Below is a small trained network, with its code and all its weights. Each question gives an input and a class and asks what happens when units are switched off, that is, made to give their printed mean instead of their output.

import numpy as np


def w(rows, s, z=0):
    codes = np.array(rows[::2]) - 128.0
    scale = np.full(codes.shape[1], s)
    scale[-1] = z or s
    return codes * scale


def norm(h):
    return h / np.sqrt((h * h).mean(-1, keepdims=True) + 1e-5)


def f(y):
    return y / 2 * (1 + np.tanh(0.7978845608 * (y + 0.044715 * y**3)))


def log_softmax(a):
    a = a - a.max(-1, keepdims=True)
    return a - np.log(np.exp(a).sum(-1, keepdims=True))


def net(x, mask):
    res = np.array(x, float).reshape(1, 6) / 4 @ E
    u = 0
    for l in range(3):
        y = f(norm(res) @ A[l][:, :-1].T + A[l][:, -1])
        res = res + np.where(mask[u : u + 9], y, B[l][:, -1]) @ B[l][:, :-1]
        u += 9
    return log_softmax(norm(res)[-1] @ U[:, :-1].T + U[:, -1])


A, B = {}, {}
E = w([
[125,117,123],'x0',
[123,134,126],'x1',
[129,131,127],'x2',
[129,68,97],'x3',
[10,111,157],'x4',
[133,165,58],'x5',
],0.011)
A[0] = w([
[140,129,156,103],'L0N0',
[145,97,96,95],'L0N1',
[126,254,154,3],'L0N2',
[133,133,27,11],'L0N3',
[132,125,54,23],'L0N4',
[142,189,170,34],'L0N5',
[142,173,27,129],'L0N6',
[59,209,55,160],'L0N7',
[190,177,37,52],'L0N8',
],0.018,0.005)
B[0] = w([
[116,132,156,132],'L0N0',
[109,154,99,148],'L0N1',
[69,175,74,191],'L0N2',
[15,161,193,182],'L0N3',
[76,162,152,155],'L0N4',
[77,128,137,153],'L0N5',
[82,253,232,240],'L0N6',
[45,53,178,236],'L0N7',
[208,179,110,255],'L0N8',
],0.03,0.0075)
A[1] = w([
[122,117,114,69],'L1N0',
[152,72,94,95],'L1N1',
[187,200,86,255],'L1N2',
[52,73,76,175],'L1N3',
[130,124,122,85],'L1N4',
[34,254,58,90],'L1N5',
[220,27,165,98],'L1N6',
[126,83,25,147],'L1N7',
[239,174,107,220],'L1N8',
],0.023,0.0036)
B[1] = w([
[124,125,119,123],'L1N0',
[73,102,126,144],'L1N1',
[133,152,62,189],'L1N2',
[137,169,82,195],'L1N3',
[130,131,124,122],'L1N4',
[35,3,142,251],'L1N5',
[51,128,196,178],'L1N6',
[57,81,83,145],'L1N7',
[157,192,67,187],'L1N8',
],0.05,0.016)
A[2] = w([
[136,136,128,60],'L2N0',
[158,217,14,197],'L2N1',
[145,139,132,84],'L2N2',
[88,179,125,118],'L2N3',
[162,115,127,5],'L2N4',
[84,189,125,112],'L2N5',
[75,134,16,132],'L2N6',
[190,124,164,138],'L2N7',
[67,131,2,122],'L2N8',
],0.021,0.0021)
B[2] = w([
[128,133,124,121],'L2N0',
[187,253,158,194],'L2N1',
[118,128,130,120],'L2N2',
[182,119,153,176],'L2N3',
[109,118,102,120],'L2N4',
[188,115,162,181],'L2N5',
[151,217,83,234],'L2N6',
[69,101,120,124],'L2N7',
[144,219,77,249],'L2N8',
],0.035,0.017)
U = w([
[112,134,163,212],'0',
[203,181,108,131],'1',
[108,131,165,183],'2',
[112,121,160,171],'3',
[54,117,249,65],'4',
[76,97,93,113],'5',
[187,47,148,3],'6',
],0.012,0.011)

Each question gives the input, the list of numbers given to net, and the class t.
The units are the neurons (one row each of A and B). Each row of codes is followed by its name. A weight is (code - 128) times the scale printed after its matrix; where a second scale follows, it is the last column's (A, B and U).
mask holds one flag per neuron, layer by layer. A switched-off neuron (its flag False) gives its mean, the last column of its row in B, instead of its output. The means were averaged over made-up inputs and are rounded, as every weight is.
A unit's drop is (log p(t) with every unit on - log p(t) with that unit switched off) / (log p(t) with every unit on - log p(t) with every unit switched off).
The circuit of an input: a set's keep is (log p(t) with only the set's units on - log p(t) with every unit switched off) / (log p(t) with every unit on - log p(t) with every unit switched off). Starting from the 12 units with the biggest drops (on a tie, the unit counted first), units are removed one at a time, each time the one whose removal leaves the highest keep (on an exact tie, the one counted first), for as long as the keep stays at least 0.8.
circuit, biggest first: the units of the circuit, biggest drop first
unit that matters most: the unit with the biggest drop
k most important neurons: the k neurons with the biggest drops, biggest first
top k neurons in layer l: the k neurons of layer l with the biggest drops, biggest first
drop of u: that unit's drop, to one decimal
input [0,-6,4,3,6,-3], class 1: circuit, biggest first	[L0N6 L1N5 L0N2]
input [-2,1,-3,-3,1,5], class 4: unit that matters most	L0N6
input [5,-1,-6,0,8,-4], class 1: 2 most important neurons	[L0N6 L0N8]
input [-7,-7,-1,-6,-5,8], class 4: 2 most important neurons	[L1N5 L0N6]
input [5,1,2,3,3,-8], class 4: 4 most important neurons	[L0N2 L0N3 L0N8 L1N6]
input [6,-3,2,3,7,-3], class 1: circuit, biggest first	[L0N6 L1N5 L0N2]
input [1,5,1,4,3,-6], class 4: 4 most important neurons	[L0N2 L1N6 L0N8 L0N3]
input [-2,-1,-4,5,6,-4], class 1: 2 most important neurons	[L0N6 L1N3]
input [-4,5,4,3,-4,6], class 4: 2 most important neurons	[L0N3 L0N6]
input [0,-2,6,-7,5,-4], class 5: top 3 neurons in layer 0	[L0N6 L0N8 L0N7]
input [-3,-8,-5,-7,8,-3], class 1: 3 most important neurons	[L0N6 L0N8 L1N5]
input [-5,7,-4,-3,-5,-8], class 4: top 3 neurons in layer 1	[L1N8 L1N5 L1N3]
input [-1,2,6,1,7,1], class 1: top 2 neurons in layer 0	[L0N6 L0N8]
input [-5,4,-2,-3,2,-8], class 4: most important neuron	[L0N8]
input [-5,5,5,5,7,1], class 1: 3 most important neurons	[L1N5 L1N3 L0N8]
input [-6,-4,-5,6,8,6], class 1: 3 most important neurons	[L1N5 L0N6 L1N3]
input [6,-4,1,2,7,2], class 1: 3 most important neurons	[L1N5 L1N3 L0N8]
input [-3,-7,5,-8,4,-2], class 5: top 3 neurons in layer 0	[L0N6 L0N2 L0N8]
input [2,-3,-3,4,6,-4], class 1: 3 most important neurons	[L0N6 L1N3 L1N5]
input [1,-1,-6,-2,2,7], class 4: most important neuron	[L0N6]
input [-3,-6,-2,5,-4,7], class 4: top 2 neurons in layer 0	[L0N3 L0N6]
input [-1,6,0,3,4,-8], class 4: top 4 neurons in layer 0	[L0N2 L0N8 L0N3 L0N5]
input [-1,-1,7,-6,8,-1], class 1: top 3 neurons in layer 0	[L0N6 L0N3 L0N7]
input [4,0,2,7,8,-2], class 1: drop of L2N6	0.1
input [-4,-5,-3,-1,1,7], class 4: drop of L0N0	0.0
input [4,2,3,1,1,-7], class 4: drop of L0N2	1.6
